Here is a tiny trained network, its code and every weight. The questions are about switching its units off for an input and a target symbol, where a switched-off unit gives its printed mean instead of its output.

import numpy as np


def w(rows, s, z=0):
    codes = np.array(rows[::2]) - 128.0
    scale = np.full(codes.shape[1], s)
    scale[-1] = z or s
    return codes * scale


def softmax(a):
    e = np.exp(a - a.max(-1, keepdims=True))
    return e / e.sum(-1, keepdims=True)


def log_softmax(a):
    a = a - a.max(-1, keepdims=True)
    return a - np.log(np.exp(a).sum(-1, keepdims=True))


def net(x, mask):
    ids = ['ΓΔΞΣΩαεηθλμπτφψ'.index(c) for c in x.split()]
    T = len(ids)
    res = E[ids] + P[:T]
    u = 0
    for l in range(3):
        r = res
        for j in range(2):
            rows = slice(4 * j, 4 * j + 4)
            q, k, v = (r @ M[l][rows].T for M in (Q, K, V))
            z = softmax(np.where(np.tri(T) > 0, q @ k.T / 4**0.5, -1e9)) @ v
            o = O[l][rows]
            res = res + np.where(mask[u + j], z, o[:, -1]) @ o[:, :-1]
        u += 2
    return log_softmax(res[-1] @ U[:, :-1].T + U[:, -1])


Q, K, V, O = {}, {}, {}, {}
E = w([
[147,95,113,128],'Γ',
[154,97,112,127],'Δ',
[153,97,112,128],'Ξ',
[153,94,108,125],'Σ',
[152,92,115,127],'Ω',
[152,102,110,125],'α',
[146,94,117,131],'ε',
[108,53,79,153],'η',
[219,131,165,134],'θ',
[156,126,137,172],'λ',
[168,120,144,162],'μ',
[176,131,158,173],'π',
[150,149,152,207],'τ',
[231,174,203,220],'φ',
[74,120,186,3],'ψ',
],0.011)
P = w([
[222,18,172,135],'0',
[81,20,209,197],'1',
[181,114,59,102],'2',
[114,44,221,153],'3',
[164,168,65,104],'4',
[123,77,228,132],'5',
[144,236,99,111],'6',
[115,59,212,107],'7',
[133,249,102,116],'8',
],0.012)
Q[0] = w([
[59,106,205,108],'L0H0',
[120,211,87,78],'L0H0',
[76,171,196,131],'L0H0',
[102,157,99,68],'L0H0',
[151,164,143,73],'L0H1',
[4,100,102,127],'L0H1',
[129,130,128,241],'L0H1',
[53,95,79,98],'L0H1',
],0.012)
K[0] = w([
[106,125,232,71],'L0H0',
[135,45,94,188],'L0H0',
[44,85,211,139],'L0H0',
[185,82,121,141],'L0H0',
[90,200,133,34],'L0H1',
[6,28,153,120],'L0H1',
[139,132,114,254],'L0H1',
[108,27,112,86],'L0H1',
],0.01)
V[0] = w([
[52,172,65,128],'L0H0',
[93,199,165,30],'L0H0',
[19,161,145,136],'L0H0',
[254,90,105,203],'L0H0',
[101,57,122,111],'L0H1',
[162,209,171,15],'L0H1',
[104,164,202,138],'L0H1',
[68,130,123,176],'L0H1',
],0.0074)
O[0] = w([
[87,228,121,126,3],'L0H0',
[254,226,211,38,40],'L0H0',
[116,168,189,150,46],'L0H0',
[126,81,45,146,221],'L0H0',
[45,206,142,73,176],'L0H1',
[213,85,41,161,71],'L0H1',
[201,133,79,103,120],'L0H1',
[93,206,134,141,102],'L0H1',
],0.0049,0.0055)
Q[1] = w([
[98,116,157,90],'L1H0',
[149,136,149,45],'L1H0',
[136,123,130,91],'L1H0',
[190,169,132,129],'L1H0',
[62,187,1,133],'L1H1',
[235,21,157,85],'L1H1',
[97,202,91,175],'L1H1',
[155,24,248,148],'L1H1',
],0.0088)
K[1] = w([
[92,141,158,186],'L1H0',
[100,62,168,182],'L1H0',
[143,112,155,117],'L1H0',
[136,78,111,123],'L1H0',
[132,1,140,177],'L1H1',
[152,204,56,62],'L1H1',
[88,41,160,141],'L1H1',
[156,252,117,109],'L1H1',
],0.0085)
V[1] = w([
[141,152,89,212],'L1H0',
[25,254,25,121],'L1H0',
[118,157,1,125],'L1H0',
[129,171,144,139],'L1H0',
[146,147,163,102],'L1H1',
[151,128,232,58],'L1H1',
[144,86,237,134],'L1H1',
[162,38,210,27],'L1H1',
],0.0053)
O[1] = w([
[116,136,147,149,114],'L1H0',
[141,253,83,148,1],'L1H0',
[223,236,87,205,101],'L1H0',
[86,179,155,105,78],'L1H0',
[158,109,191,134,92],'L1H1',
[227,92,188,8,99],'L1H1',
[248,154,97,91,164],'L1H1',
[234,169,110,50,213],'L1H1',
],0.0044,0.008)
Q[2] = w([
[238,77,78,212],'L2H0',
[228,110,121,203],'L2H0',
[215,45,174,166],'L2H0',
[5,116,134,255],'L2H0',
[153,135,94,102],'L2H1',
[98,89,116,179],'L2H1',
[132,150,119,103],'L2H1',
[221,211,77,108],'L2H1',
],0.0081)
K[2] = w([
[151,252,61,146],'L2H0',
[131,231,48,108],'L2H0',
[121,165,95,82],'L2H0',
[40,59,83,181],'L2H0',
[123,83,128,117],'L2H1',
[150,119,123,209],'L2H1',
[134,105,134,94],'L2H1',
[98,71,110,74],'L2H1',
],0.012)
V[2] = w([
[63,124,152,57],'L2H0',
[144,100,168,194],'L2H0',
[102,201,50,209],'L2H0',
[148,179,52,67],'L2H0',
[75,157,64,2],'L2H1',
[241,172,179,154],'L2H1',
[196,113,130,80],'L2H1',
[54,68,27,57],'L2H1',
],0.0068)
O[2] = w([
[169,141,133,176,132],'L2H0',
[61,153,102,108,147],'L2H0',
[104,56,111,121,12],'L2H0',
[159,97,147,116,91],'L2H0',
[9,86,121,40,90],'L2H1',
[125,121,114,190,80],'L2H1',
[107,123,76,140,175],'L2H1',
[105,155,111,2,217],'L2H1',
],0.0093,0.011)
U = w([
[197,38,74,91,191],'Γ',
[167,205,44,121,165],'Δ',
[111,254,67,140,148],'Ξ',
[173,186,202,106,149],'Σ',
[141,130,135,121,4],'Ω',
[120,91,157,145,160],'α',
[94,132,154,147,179],'ε',
[48,136,174,84,66],'η',
[141,132,130,125,27],'θ',
[96,140,156,188,253],'λ',
[115,112,150,136,124],'μ',
[143,135,130,127,32],'π',
[148,126,131,124,14],'τ',
[129,119,142,117,56],'φ',
[158,120,116,207,127],'ψ',
],0.0085,0.0053)

Each question gives the input, a string of symbols that net reads in full, and the target symbol t.
The units are the heads (4 rows each of Q, K, V and O). Each row of codes is followed by its name. A weight is (code - 128) times the scale printed after its matrix; where a second scale follows, it is the last column's (O and U).
mask holds one flag per head, layer by layer. A switched-off head (its flag False) gives its mean, the last column of its rows in O, instead of its output. The means were averaged over made-up inputs and are rounded, as every weight is.
A unit's drop is (log p(t) with every unit on - log p(t) with that unit switched off) / (log p(t) with every unit on - log p(t) with every unit switched off).
The circuit of an input: a set's keep is (log p(t) with only the set's units on - log p(t) with every unit switched off) / (log p(t) with every unit on - log p(t) with every unit switched off). Starting from all 6 units, units are removed one at a time, each time the one whose removal leaves the highest keep (on an exact tie, the one counted first), for as long as the keep stays at least 0.8.
units of the circuit, in order: the units of the circuit, biggest drop first
most important unit: the unit with the biggest drop
which heads matter: for each layer, one digit per head in row order, 1 if its drop is at least 0.15 and else 0, layers parted by /
input λ τ ψ η, target Σ: units of the circuit, in order => (L0H0, L1H1, L0H1)
input λ λ ψ ψ τ ψ η η, target Σ: units of the circuit, in order => (L0H0, L2H0)
input η Ξ η Ξ η ψ τ ψ, target Σ: units of the circuit, in order => (L0H0)
input η ψ Σ λ, target Σ: units of the circuit, in order => (L0H0, L0H1, L1H1)
input η π ε ψ λ μ, target Σ: which heads matter => 11 / 01 / 10
input λ μ τ η η η λ φ, target ψ: units of the circuit, in order => (L1H1, L2H1, L0H1)
input η φ ε η, target λ: which heads matter => 01 / 01 / 01
input τ α ψ τ, target Σ: units of the circuit, in order => (L0H0, L1H1)
input τ θ Ω φ τ ψ λ Γ, target Σ: units of the circuit, in order => (L0H0, L2H0)
input τ μ ε η η η η τ α, target Γ: which heads matter => 01 / 00 / 10
input φ ψ Ξ τ π λ η, target Γ: units of the circuit, in order => (L2H0, L1H1)
input η Δ λ η η Ξ τ, target Γ: units of the circuit, in order => (L2H0, L0H1)
input η λ η η ψ, target Γ: which heads matter => 11 / 00 / 10
input φ α η φ, target ψ: which heads matter => 00 / 00 / 01
input η η η τ Γ ψ λ τ, target Σ: which heads matter => 10 / 01 / 10
input Ξ η π η τ φ Ω τ λ, target Γ: units of the circuit, in order => (L0H1, L2H0)
input μ ε τ η ε τ φ τ, target ψ: units of the circuit, in order => (L2H1, L0H1)
input Ω η ψ ψ λ, target Γ: units of the circuit, in order => (L2H0, L0H1)
input ψ Ξ α η Σ, target Γ: which heads matter => 00 / 10 / 10
input η η η τ η ψ ε, target Γ: units of the circuit, in order => (L0H1, L2H0)
input Σ ψ η θ, target Σ: which heads matter => 10 / 01 / 10
input ψ μ η τ τ τ η η, target λ: most important unit => L1H1
input ψ η α η Γ η, target η: most important unit => L2H1
input ψ η φ π η η τ Σ, target λ: which heads matter => 00 / 01 / 01
input φ ψ η Σ η Ω, target η: which heads matter => 10 / 11 / 11
input λ π Σ Ω μ, target Γ: which heads matter => 10 / 00 / 10
